Here is a tiny trained network, its code and every weight. The questions are about switching its units off for an input and a class, where a switched-off unit gives its printed mean instead of its output.

import numpy as np


def w(rows, s, z=0):
    codes = np.array(rows[::2]) - 128.0
    scale = np.full(codes.shape[1], s)
    scale[-1] = z or s
    return codes * scale


def f(y):
    return y / 2 * (1 + np.tanh(0.7978845608 * (y + 0.044715 * y**3)))


def log_softmax(a):
    a = a - a.max(-1, keepdims=True)
    return a - np.log(np.exp(a).sum(-1, keepdims=True))


def net(x, mask):
    res = np.array(x, float).reshape(1, 8) / 4 @ E
    y = f(res @ A[0][:, :-1].T + A[0][:, -1])
    res = res + np.where(mask, y, B[0][:, -1]) @ B[0][:, :-1]
    return log_softmax(res[-1] @ U[:, :-1].T + U[:, -1])


A, B = {}, {}
E = w([
[25,248,135],'x0',
[42,39,175],'x1',
[129,128,128],'x2',
[131,127,128],'x3',
[129,128,128],'x4',
[129,131,129],'x5',
[178,162,254],'x6',
[125,127,129],'x7',
],0.0091)
A[0] = w([
[115,132,213,105],'neuron 1',
[191,80,115,3],'neuron 2',
[139,131,110,4],'neuron 3',
[187,170,84,63],'neuron 4',
[100,56,157,121],'neuron 5',
[105,115,69,16],'neuron 6',
[81,171,132,31],'neuron 7',
[39,92,158,120],'neuron 8',
[131,125,124,13],'neuron 9',
[182,183,93,53],'neuron 10',
[90,203,130,72],'neuron 11',
[58,99,53,60],'neuron 12',
[159,127,234,53],'neuron 13',
[136,157,236,147],'neuron 14',
[10,180,174,148],'neuron 15',
[156,168,224,60],'neuron 16',
],0.013,0.0065)
B[0] = w([
[74,167,76,194],'neuron 1',
[91,48,199,163],'neuron 2',
[31,119,162,111],'neuron 3',
[37,169,217,179],'neuron 4',
[154,199,195,204],'neuron 5',
[63,91,74,144],'neuron 6',
[118,34,159,150],'neuron 7',
[114,254,176,205],'neuron 8',
[43,109,172,108],'neuron 9',
[54,173,183,179],'neuron 10',
[166,28,184,188],'neuron 11',
[82,125,46,196],'neuron 12',
[97,101,83,208],'neuron 13',
[116,114,63,245],'neuron 14',
[208,65,155,254],'neuron 15',
[50,113,45,208],'neuron 16',
],0.0093,0.0082)
U = w([
[81,146,68,81],'0',
[157,49,236,68],'1',
[179,197,151,255],'2',
[89,252,229,100],'3',
],0.012,0.013)

Each question gives the input, the list of numbers given to net, and the class t.
The units are the neurons (one row each of A and B). Each row of codes is followed by its name. A weight is (code - 128) times the scale printed after its matrix; where a second scale follows, it is the last column's (A, B and U).
mask holds one flag per neuron, in row order. A switched-off neuron (its flag False) gives its mean, the last column of its row in B, instead of its output. The means were averaged over made-up inputs and are rounded, as every weight is.
A unit's drop is (log p(t) with every unit on - log p(t) with that unit switched off) / (log p(t) with every unit on - log p(t) with every unit switched off).
The circuit of an input: a set's keep is (log p(t) with only the set's units on - log p(t) with every unit switched off) / (log p(t) with every unit on - log p(t) with every unit switched off). Starting from the 12 units with the biggest drops (on a tie, the unit counted first), units are removed one at a time, each time the one whose removal leaves the highest keep (on an exact tie, the one counted first), for as long as the keep stays at least 0.8.
units of the circuit, in order: the units of the circuit, biggest drop first
k most important neurons: the k neurons with the biggest drops, biggest first
drop of u: that unit's drop, to one decimal
input [7,-5,-4,2,1,1,5,3], class 1: units of the circuit, in order -> [neuron 11; neuron 15]
input [1,6,7,-2,1,1,6,-6], class 0: units of the circuit, in order -> [neuron 14; neuron 16]
input [4,6,-1,8,5,-2,-3,6], class 2: units of the circuit, in order -> [neuron 15; neuron 4; neuron 8]
input [-2,8,-4,7,7,-8,8,7], class 0: 4 most important neurons -> [neuron 14; neuron 13; neuron 16; neuron 1]
input [-8,-6,-6,3,-6,2,-1,-3], class 1: units of the circuit, in order -> [neuron 2]
input [5,4,7,7,-5,3,-3,-6], class 2: units of the circuit, in order -> [neuron 8; neuron 15; neuron 4]
input [-1,-7,-6,1,5,3,-3,-5], class 3: units of the circuit, in order -> [neuron 4; neuron 10]
input [-3,-7,-2,-1,8,0,1,6], class 3: units of the circuit, in order -> [neuron 4; neuron 10]
input [-4,-5,0,6,-6,6,-4,3], class 3: 2 most important neurons -> [neuron 4; neuron 15]
input [7,4,7,5,4,-6,7,-5], class 0: units of the circuit, in order -> [neuron 16; neuron 14]
input [7,4,1,-5,-5,-2,5,0], class 1: 3 most important neurons -> [neuron 15; neuron 11; neuron 7]
input [1,8,6,4,-1,-5,5,4], class 3: 2 most important neurons -> [neuron 8; neuron 5]
input [6,0,0,-8,1,6,-5,3], class 1: units of the circuit, in order -> [neuron 15; neuron 11]
input [5,5,-4,5,3,-3,-3,2], class 1: 2 most important neurons -> [neuron 15; neuron 7]
input [-3,7,-1,4,8,3,5,4], class 3: units of the circuit, in order -> [neuron 5; neuron 8]
input [-8,-8,4,6,6,0,4,3], class 1: 2 most important neurons -> [neuron 2; neuron 8]
input [-5,7,2,5,7,3,3,8], class 2: most important neuron -> [neuron 4]
input [3,8,8,-5,1,-6,-6,2], class 3: 2 most important neurons -> [neuron 8; neuron 5]
input [3,3,2,-6,-7,-4,2,6], class 2: 2 most important neurons -> [neuron 15; neuron 4]
input [-5,6,4,-8,-7,3,0,-6], class 2: 2 most important neurons -> [neuron 4; neuron 10]
input [2,-8,-4,7,0,-8,4,1], class 3: 2 most important neurons -> [neuron 4; neuron 10]
input [8,4,2,-8,0,-3,-5,6], class 1: 3 most important neurons -> [neuron 15; neuron 11; neuron 7]
input [-1,-3,-4,-8,4,3,6,0], class 0: most important neuron -> [neuron 16]
input [-3,-7,-1,8,6,4,7,-2], class 0: drop of neuron 13 -> 0.2
input [1,8,2,-2,-1,-8,-1,1], class 3: drop of neuron 5 -> 0.1
input [-7,0,2,7,-8,5,-5,1], class 1: drop of neuron 14 -> 0.1
input [2,6,5,-5,-5,-6,7,-1], class 0: drop of neuron 14 -> 0.4
